Below are the code and all the weights of a small trained network. Each question names an input and a class and asks about switching units off, where a switched-off unit gives its printed mean instead of its output.

import numpy as np


def w(rows, s, z=0):
    codes = np.array(rows[::2]) - 128.0
    scale = np.full(codes.shape[1], s)
    scale[-1] = z or s
    return codes * scale


def f(y):
    return y / 2 * (1 + np.tanh(0.7978845608 * (y + 0.044715 * y**3)))


def log_softmax(a):
    a = a - a.max(-1, keepdims=True)
    return a - np.log(np.exp(a).sum(-1, keepdims=True))


def net(x, mask):
    res = np.array(x, float).reshape(1, 3) / 4 @ E
    y = f(res @ A[0][:, :-1].T + A[0][:, -1])
    res = res + np.where(mask, y, B[0][:, -1]) @ B[0][:, :-1]
    return log_softmax(res[-1] @ U[:, :-1].T + U[:, -1])


A, B = {}, {}
E = w([
[226,185,190,54,218,170],'x0',
[141,73,253,153,140,5],'x1',
[151,249,16,156,105,40],'x2',
],0.008)
A[0] = w([
[165,101,143,174,159,54,102],'n0',
[73,107,169,72,124,147,108],'n1',
[119,120,52,114,128,251,101],'n2',
[153,99,160,150,109,187,81],'n3',
[168,133,122,58,150,130,88],'n4',
[122,221,139,144,100,115,89],'n5',
[144,222,101,163,159,100,92],'n6',
[149,117,146,168,129,114,171],'n7',
[113,127,171,109,171,48,155],'n8',
[170,159,99,151,95,87,137],'n9',
[185,181,167,69,165,119,104],'n10',
[58,66,67,168,103,99,109],'n11',
[206,165,111,176,71,87,94],'n12',
[126,127,89,204,69,100,88],'n13',
[138,117,152,143,127,91,137],'n14',
[136,116,182,156,76,93,151],'n15',
[72,58,136,128,124,176,108],'n16',
[65,124,126,244,69,167,102],'n17',
[90,145,79,165,199,194,139],'n18',
[129,91,164,156,196,47,105],'n19',
[90,91,152,121,147,197,114],'n20',
[182,199,144,67,186,139,131],'n21',
[164,164,110,141,121,75,254],'n22',
[65,169,39,93,92,210,102],'n23',
[112,173,157,72,201,128,127],'n24',
[101,118,150,110,148,88,124],'n25',
[160,164,138,29,131,133,87],'n26',
[104,164,63,117,151,95,108],'n27',
[77,117,164,88,133,143,68],'n28',
[130,104,175,106,77,172,78],'n29',
[123,77,185,107,102,157,190],'n30',
],0.012,0.0099)
B[0] = w([
[128,205,146,73,87,63,173],'n0',
[161,113,108,146,175,78,176],'n1',
[148,211,156,97,105,96,251],'n2',
[129,95,155,108,153,53,158],'n3',
[57,132,222,145,117,115,160],'n4',
[107,102,150,148,176,47,153],'n5',
[169,102,107,138,153,34,181],'n6',
[126,156,109,133,98,183,167],'n7',
[130,166,146,59,111,168,208],'n8',
[187,93,99,137,172,98,172],'n9',
[63,91,210,189,105,146,210],'n10',
[52,89,190,188,85,164,209],'n11',
[160,109,120,133,181,45,161],'n12',
[112,86,167,144,134,101,172],'n13',
[130,169,144,95,109,145,159],'n14',
[141,164,150,97,104,169,186],'n15',
[132,89,101,131,199,73,203],'n16',
[90,98,198,194,85,152,202],'n17',
[172,194,146,75,79,142,202],'n18',
[121,177,181,74,90,113,199],'n19',
[182,112,94,86,169,68,204],'n20',
[95,89,181,164,113,174,233],'n21',
[156,82,38,88,141,188,238],'n22',
[105,172,151,86,109,125,254],'n23',
[85,82,152,209,139,165,194],'n24',
[104,185,127,92,130,121,151],'n25',
[71,136,236,187,123,111,174],'n26',
[150,110,126,114,150,82,170],'n27',
[115,117,173,95,113,2,142],'n28',
[159,112,162,114,171,34,161],'n29',
[171,99,38,80,119,117,250],'n30',
],0.0085,0.01)
U = w([
[143,253,173,84,75,112,59],'0',
[77,86,199,207,115,138,82],'1',
[181,92,133,127,199,63,73],'2',
[168,126,93,109,114,216,254],'3',
],0.018,0.0091)

Each question gives the input, the list of numbers given to net, and the class t.
The units are the neurons (one row each of A and B). Each row of codes is followed by its name. A weight is (code - 128) times the scale printed after its matrix; where a second scale follows, it is the last column's (A, B and U).
mask holds one flag per neuron, in row order. A switched-off neuron (its flag False) gives its mean, the last column of its row in B, instead of its output. The means were averaged over made-up inputs and are rounded, as every weight is.
A unit's drop is (log p(t) with every unit on - log p(t) with that unit switched off) / (log p(t) with every unit on - log p(t) with every unit switched off).
The circuit of an input: a set's keep is (log p(t) with only the set's units on - log p(t) with every unit switched off) / (log p(t) with every unit on - log p(t) with every unit switched off). Starting from the 12 units with the biggest drops (on a tie, the unit counted first), units are removed one at a time, each time the one whose removal leaves the highest keep (on an exact tie, the one counted first), for as long as the keep stays at least 0.8.
circuit, biggest first: the units of the circuit, biggest drop first
most important unit: the unit with the biggest drop
k most important neurons: the k neurons with the biggest drops, biggest first
drop when u is switched off: that unit's drop, to one decimal
input [6,-5,-2], class 1: most important unit	n21
input [7,8,-7], class 0: 2 most important neurons	[n19; n8]
input [8,6,-2], class 1: 2 most important neurons	[n10; n24]
input [5,7,-7], class 0: 2 most important neurons	[n19; n8]
input [-6,-7,-8], class 2: 2 most important neurons	[n16; n20]
input [0,-3,-2], class 3: 2 most important neurons	[n19; n0]
input [-8,2,7], class 1: 2 most important neurons	[n11; n17]
input [3,-2,-1], class 3: 2 most important neurons	[n11; n17]
input [-3,-1,0], class 3: 2 most important neurons	[n10; n26]
input [2,-3,8], class 2: drop when n27 is switched off	0.0
input [1,6,-7], class 2: drop when n2 is switched off	0.3
input [5,-8,-6], class 0: drop when n2 is switched off	0.1
input [-5,5,6], class 2: drop when n21 is switched off	0.2
input [-7,-8,-7], class 0: circuit, biggest first	[n2]
